Here are made-up objects, facts about them, and rows of numbers that follow some of those facts. Name the object behind each unnamed row.

Some facts about the objects:
fuflok 722 <- legugik, kotrin, fledo, peskor, dretren, klagak
fuflok 135 <- flaflus, dromom, povol, trore, stepel, veplan, plolok, droklatro, greni, nifus, zostek, sobro, dotrur
fuflok 480 <- droplalos, klidevan, sufa, tropo, skolem, pliplek, kifom, modregrok, leplim, ridak, drezu, vosken
fuflok 463 <- klidrom, stider, pleskos, redus, klage, tovar, zefa, drubitris, pledrem
fuflok 179 <- skeflen, skogru, natar, zorun, nitapo, flebik
fuflok 15 <- bruplek, defli
fuflok 762 <- segro, sogrol, flunor, druva
klunor c <- legugik, klidrom, pleskos, klage, stepel, natar, plolok, skolem, leplim, vosken, druva
klunor a <- flaflus, droplalos, stider, dromom, redus, tropo, zefa, segro, drubitris, kifom, nifus, zorun, sobro
klunor e <- kotrin, klidevan, sogrol, skogru, pledrem, klagak
klunor b <- skeflen, sufa, trore, pliplek, modregrok, dretren, droklatro, defli, dotrur
klunor d <- povol, bruplek, fledo, veplan, peskor, drezu, greni, zostek, nitapo, flebik
klunor f <- tovar, flunor, ridak
legugik klupluno [droplalos]
flaflus klupluno [ridak]
droplalos klupluno [defli]
kotrin klupluno [skogru]
klidrom klupluno [stepel]
skeflen klupluno [drezu]
stider klupluno [leplim]
dromom klupluno [modregrok]
sufa klupluno [vosken]
povol klupluno [klagak]
pleskos klupluno [dromom]
redus klupluno [droklatro]
trore klupluno [pleskos]
tovar klupluno [dretren]
tropo klupluno [tovar]
stepel klupluno [nifus]
zefa klupluno [kifom]
sogrol klupluno [skeflen]
natar klupluno [greni]
veplan klupluno [klage]
peskor klupluno [klidrom]
plolok klupluno [nitapo]
pledrem klupluno [pliplek]
pliplek klupluno [povol]
kifom klupluno [dotrur]
modregrok klupluno [plolok]
leplim klupluno [zefa]
ridak klupluno [sufa]
dretren klupluno [druva]
greni klupluno [veplan]
vosken klupluno [sogrol]
nitapo klupluno [kotrin]
klagak klupluno [legugik]
flebik klupluno [stider]
sobro klupluno [skolem]
dotrur klupluno [flunor]

Named rows:
druva: [ -6  -1   0  12 -21  15  -2  19  -2   9 -24  -6   8  14  -8 -14  15   3
   0  -6  26   1  10   3   4   1   6   3  20  21   6 -22  12  -6  15   0
 -15  -3  -2   1   3  11  -4  -4  -7]
tovar: [-24 -13  -6   8   1  14 -45 -11  -2  -6 -40   8  -7   6 -15 -13   4   3
  12 -14  12 -33  24  -5 -32  -8   6   3  40  18   8   2  18 -10  -2 -11
  11  20   9  20   4  12   2  21   3]
leplim: [ -3  -9 -14   0   9  -6  52   7  15 -39  18  26  -9 -12  -1 -12 -25  34
  -4 -24   6  -4  -5  14   3   0   3 -11  25   9  12  11 -10   6 -16  -3
  10  -4  -9 -12   5   2   2  11 -21]
stider: [ -7 -17 -14   4   8  -4  -5  11  16 -38  15  19  -7 -20  -1 -33  -1  27
  14 -12  23  -9  12   5 -15  -5  -7  -7   8  10  -8   1  -6  -3 -15 -11
  25   7  -5  -8   2   1   4   0 -28]
pliplek: [  7  -1   6  -8  -5 -15  -1  -8   2   2 -18 -13   1 -13  -4  19 -16   1
 -28 -11 -24 -11 -40   6   9   1   7  22   4  -8   7 -10 -16   3  -6   3
   4  13   3  13  -6  28   5   3  47]
pledrem: [ -9 -13   3   2  -1  -9 -22  -8   6  -9 -10   0   3 -10   1 -10  -5  -4
  -2  -2   9  -9  -3  -6  -3  -2  -1  12  -3  -9  -9  -2  -7  -5  -2  -4
  15  14   2   5  -3   4   2  -2  17]
skolem: [  0  -5  -5  -5 -11  -4  33 -26  -4  11   8   4   3  11  -3 -11   6   8
 -11   7  14   9  -8   3  17   5   2   0  16  -3   6  -6   4  -2   5  -5
 -10  -9  -2  -4  -2  -9 -10  -1  17]
dromom: [ -4  36  19   1   5  -7  14   2  -7 -20 -13 -17   4  -3   3  13  27 -12
  12  15  -8  -9  31 -18 -15 -19  -2  -5   7 -13  12  39  -1 -10  -9  23
  38 -16  13  -7  -1 -21   3  -2  20]
natar: [  5 -11  -3  -4   5   5  -5  -4  -7 -15   1  -4   3   4   2  39   4   0
   3 -20   2 -14   2  13  -6  -1 -18  -4 -31   2  -2  16   3   1   4   1
 -14   1   1  -1  -1  26   3   5  -2]
flaflus: [ -3  15   1   1  10  10   8   3  -2   8  -1  -6  -8   0   5   0 -17 -15
   6  15 -17  -4  12  -5  -9   3   3  -4 -11   0  -3   3  -4   4   5   2
   4  -6   3   4   4  -1   0   1 -14]
ridak: [ -3  -9 -16  -8  15   8   5 -31   0  16 -21   8 -11  13  10  -2 -29 -22
  -8  -8 -34  -4  -2   5  -7   3  11  -3  -6  -5  12  -1   3   6  27   3
 -13  -9  -1   3  -5 -29   7  15 -49]
veplan: [  5  -4  15  -3   5  -4  40 -17 -21 -22   4 -18 -10  -7  11  75  -5   8
  11  12  40 -20  28  19 -22   8  -7   0 -51  -2   0 -21 -10   2   5  -1
 -13  -1   0   2   3  17   2  -4 -22]
zorun: [  4  -6  -6  -8  -6   5 -10  -4   0  10  12   2  10  14  -4   6  16  -1
   2  -8   6   5  -2   1  20   4 -17  -4 -14   2 -13  15   4   0   3  -1
  -7  -5  -1  -3   0  23  -4   3  14]
droplalos: [ 12 -12 -22 -28   4  -1  27  11   0 -18  14   8  -4 -13 -15 -21   9   2
 -22  15  -9  15   3  12 -14  -1   6  -1  -5  -5  -1 -17  20  -2  10   2
   9 -17   0  -7  -7 -30   8   7 -38]
kotrin: [ 23 -14   4   8  13  11 -25  27   5  -5  -5   8 -10  -9  11  -5   5  -4
   0  -4  -1  39 -16 -17  10   9   2   4   8  -5   7  15   5   1  -9  -4
 -78  19   1   3   4  -7 -12  -6  -4]
droklatro: [ -4  16   7  -4  -7   6  21   5  -6  19  11  -6  -1   2  -2   1   4   0
   5  27  11   7  10  -6   4  10   1   3   3   1 -10  -7  -2   3   0  -1
   3  -8   1  -4   5   6 -10  -4  11]
segro: [ -2   2   5  10 -16   4   3  17   1   2  -2  -6  13   9   3 -14  10   4
  -3  -1  25  11   5  -1   4  -2  -1   4   1   9  -2 -18   4   2  14   2
  -5  -7  -4  -7  -2   8  -1 -16  -7]
skeflen: [  4   3 -27  -3 -13 -12 -35 -44  -3  -2   1 -11   5  -7  -1   1  15 -12
   2 -19 -14   5 -30  -1   9  -6 -13 -15  11   9 -11  24 -13   7 -16  -6
   4  -2  -3 -14   5  45   7 -24  18]
nifus: [ -2  14   6   5  -5   4 -11  18   0  36  21  -8  -4   4  -2  -5   0  14
  10  32   9  -2  -2   4   8   9   4  -1 -17  -2  -7  -6  -3   2   0   0
   2 -15   0  -1   4  -4 -11  -9  28]

Rows to name:
A row may be one of the objects named above.
[ -5 -19   4  -1 -10  -7  12 -26  -9 -10  12   8   4   5   6  11  14   5
   9   3  52  -4  14   2   0   5 -12   9 -23  -5 -13 -25   3  -6   8 -12
  -8   8  -2   2  -4 -12  -7  -5   2] | klage
[  6  -9  -7 -11  -8  14 -13   5   0  13   9   5   4   9  -1   2  16   5
   0  -5  13  23  -9  -2  19  14 -21  -2  -6  -1  -8  20   7  -1   6  -7
 -31   1   0  -6   1  23 -13   2  21] | skogru
[ -5  -9 -14  -1   7  -5  52   9  14 -38  12  27  -9 -11  -2 -13 -24  36
  -3 -25   2  -9  -9  19   4  -1   5 -11  25  11  14  10 -11   1 -17  -3
  20  -5 -10 -14   2   4   5  10 -19] | leplim
[ -7 -14   5  -4 -12  -7   8 -25  -8  -7   8   5   6   0   5   6  15   5
  10   7  49  -3  12   5  -1   5 -13   7 -21  -2 -14 -19   5  -2  11 -13
  -6   5  -3   2  -4  -6 -10  -7  -1] | klage
[  4   4   6   0  -5  -1  -1  -8 -12  25  12  13   7   2  -4   7   7   1
   8  -4  12  22 -12   4  -1   3  -9   3   8  11   1 -12   6  -2   9   4
  18   2  -6  -5   3 -10  -2  -5   9] | bruplek
[-19  32  28   0   2   3  47  23   2  15   5   0  12  16  10  -1 -36 -17
  -2  -2 -19   1  24 -16  25  14  -1   7   4  -5 -10  -1 -16   8   4  10
  25   3  -5   6   0  19  -2  23   9] | dotrur
[ -6 -10 -17  -1   9  -4  46   9  14 -35  13  24 -10  -7  -2  -8 -23  32
  -4 -20   6  -4  -1  19  -1  -2   7 -13  27  11  12   6 -10   0 -18  -4
  20  -6 -10 -12   4   6   3  10 -20] | leplim
[  1   6   5  18   5   7 -45  28   7  43  30 -12 -12   2   2  -4 -20  25
  13  22 -22 -23 -16  16  -5   1  15  -7 -38 -15  -3   1  -9  -1  -1   8
  12 -17   5   5   2 -15  -9 -20  26] | stepel
[ -8  -3   0  10 -20  17  -7  15  -5   9 -17  -5  11  18  -8 -15  19   2
   2  -5  23   4  10   1   2  -4   2   5  17  20   4 -24  13  -3  16  -2
 -11  -4  -1   0   3  14  -2  -4  -1] | druva
[ -2  38  18  -1   6  -8  12   0  -6 -19 -12 -19   6   0   3   5  26 -12
  13  14 -13 -10  35 -17 -13 -17  -1  -3   8 -15  12  38   2  -9  -9  18
  36 -13  14  -8  -2 -22   2  -7  16] | dromom
[ 11   1   0  -8  -6   1   8   6 -12  18  25  10   8  -5  -8 -11  19   3
   4   5  10  34  -3   8  -6   7  -4  -1   1  13  -5 -16  16  -2  14   1
  29  -4  -5  -8   2 -30   0  -1  -5] | defli
[  1  10 -23  17 -13  -7 -42 -33   7 -10 -25 -18   1  -8  10 -27   1 -23
  -1 -14  -1   8 -19   0  -8 -13   8  -7  26  14   0  -6 -19  11   2   0
  -1   0  -5 -15   4  28  15 -37 -13] | sogrol
[  8  -1   2   5  -6  -4   2  13  -4   5  25   3   7   9  -1   4  16  -3
   4   6   9  10  -6  -9  20   3   4 -10   8   8  -4 -13   8   1  -8  -2
 -23   2  -4   6   0  -9   1  -3  -8] | fledo
[ -2  -6  -9  -2  -2   2   9 -12  -1  -2 -23   6  -5  10  -9   1  -6   9
  -8 -10  -8 -14  -7   7   3  -2   9   1  28   6  17   1   5   0   0  -1
  -2   0   5   7   1   5   0  12   6] | tropo
[  9  15  14   1  16  10  -2  15   2 -16 -33  -9 -15 -19  11   1  -1  -4
  11  13  -7  18  18 -17 -11   1   0  11   1 -19   8  45  -2  -6  -8   8
 -34   7  14  -5   5  -7 -11   2  13] | plolok
[ 14  12  16  -8   0  -3 -13  29   1   4 -14 -27  -5 -26 -10  16 -14  -7
 -18  17 -25  -9 -14   3  -8   6   9  22 -20  -3 -11 -17 -13   5 -14   1
  27  16   4  11   1  35  12   1  31] | povol
[  4   6 -28  -4 -11  -9 -38 -38   3  -1   8 -13   6  -6   0   1  17 -11
   1 -14  -8   5 -34  -2  12  -9 -14 -13  15  10  -9  26 -16   3 -14  -5
   2   2  -3 -16   5  43   7 -21  11] | skeflen
[ 10  -4   5  12   5  -2 -29  24   6   7  22  -1   4   4   0   7   4   5
   6  -5 -11  -9 -16   0  11  -7   6  -9  -7   0   3  -2   4   2  -8   1
 -11   1  -2   8  -2 -22   6 -11  -7] | peskor
[-12  10  13   0  -4 -17  -9 -16   2 -28  -6  -5  12   1  -1 -12  29 -13
  12  -7   5 -18  25 -12  -9 -22  -8   3   5 -15   2  24   4 -10  -5   7
  45   1   7  -2  -8 -32   4   0  14] | pleskos
[ -3  37  18  -1   5 -10  20   2  -5 -23 -13 -22   6  -4   1   7  23 -11
  13  15 -11  -7  35 -17 -17 -18  -3  -3   8 -17  11  39   0  -9  -9  21
  29 -14  15  -8  -1 -23   1   2  23] | dromom
[  7   7   8   0   3  -8  17 -17  -1 -25 -29  -4   1   2   5   0  14   0
  -5  -7  -6   7  -1  -7   4 -13  -4   4  27 -22  27  46   5 -12  -5  15
  -3  -6  12  -7  -6 -30  -3   2  27] | modregrok
[ -9   2   0   6 -20  13  -9  10  -3  10 -20  -3   9  17  -7 -16  17   4
   2  -4  27   1  12  -1   0  -1   4   1  30  21   4 -24  12  -2  13  -1
 -13  -2   1  -1   4  17  -2  -5   1] | druva
[ 14 -12 -18 -27   8   1  29  10   0 -17  14   8  -6 -13 -16 -23   6   0
 -22  17 -11  14   5  12 -15  -2   8  -2  -8  -3   1 -12  21  -1   8  -1
  16 -16   0  -7  -6 -33   7   8 -37] | droplalos
[-25  -3   6  11   7  -5  27  18  18 -29   9  26   3  -8   6 -28 -29  11
   5 -26  13  -8  15  -1   7   1  -8   1  11   3  -8   7 -14   3 -10  -4
  37  16 -12   0   0   2   3  15 -22] | zefa
[-18  15  13   0   5  -3  67   9  11  -3  -3  21   8  13   7  -5 -35   2
 -16 -21 -23  -5  -7  -3  41   8  -1   5  22  -2   9  10 -16   5  -2   8
  19   2 -11   0  -3   3   2  34  -9] | kifom
[ 19 -15  -3   0  13  18 -34  19   6 -15 -34   7  -8 -10  10   8  -1   0
   0 -17 -10  33 -11  -5   7   9 -18   9  -3 -14   3  56   6  -3   0   1
 -58  15  10  -7   4  22 -11   4  21] | nitapo
[-11 -23  -2  18   7   4 -84  13  17  28  20   3  -4   5   4 -20 -12  24
  14   1 -11 -29 -21  19  -7  -6   1  -3 -37 -17  -7   1  -8  -5   5   0
  24  -3   1  10  -7 -35  -7 -16  31] | klidrom
[ -2   2 -29  -5   6  -6 -18 -61   0   7 -19   1  -8   5   9 -10 -24 -26
 -10  -8 -32  -3 -24   3  -7  -4  10 -11  11   2   8   0 -13  10   7  -2
 -10  -6  -2  -6  -2   1  11  -8 -32] | vosken
[  3  -7 -12  -8   5   7 -15  19   6 -14  13   4   2   0  -5  11   6   8
   3 -21 -12  -4  -5  12  -5  -2 -16 -11 -11   5  -6  23   3   1  -6  -1
  -3  -2  -1  -6   2  25   6   6  -1] | flebik
[ -2  -1  -4   6  -2  17 -24   4  -7   4 -21   4   0  20 -18   7  19  -4
   9  -9   1 -16  10  -9 -15  -7  21 -11  52  26  16  -9  21  -2 -14  -7
 -24  16   7  22   6  10   8  16  -6] | dretren
[ -3  -8  -9  -1   2   5   8 -19  -3  -1 -20   4  -6   5  -6   0  -6   9
  -9  -9  -8 -13  -6   1  -7  -4  12  -1  33   9  18   4   7  -1   2  -4
   0   0   2   4   0   1   0  16   9] | tropo
[ -8   8  14   6 -20   4  23  23   2  13  -2  -3  21  17   7 -18   3  -7
  -6  -8  14  11  12  -3  27   5  -5   7   7   6  -2 -20   1   3  18   7
  -4  -5  -7  -4  -2   8  -5  -1  -5] | flunor
[ 26 -11   3 -12   5  -8 -13  43   3 -10  16  -8   6 -23 -15   6  12 -10
 -21   5 -25   7 -16   0  -5  -6   9   3 -20   3  -7 -34   7   3 -15   0
   4   9   0  13  -4  -7  18   2 -15] | klagak
[  0   2 -13  -4 -17 -12  26 -37  -2   8   0   4   4   6  -5 -12   6   8
 -12   7  11  11 -24   4  21   5   2  -3  27   3   2  -2  -1   2  -4  -5
  -5  -8  -2  -8   0   1  -8 -13  23] | drezu
[ 31 -11  -7 -18  12  -3  -6  49   4 -21  28  -1   3 -22 -17  -9  12 -11
 -16  10 -18  15   0  -4 -15  -7   5  -4 -22   6 -12 -30  21   2  -6  -3
   7   0  -2   6  -6 -32  18   1 -49] | legugik

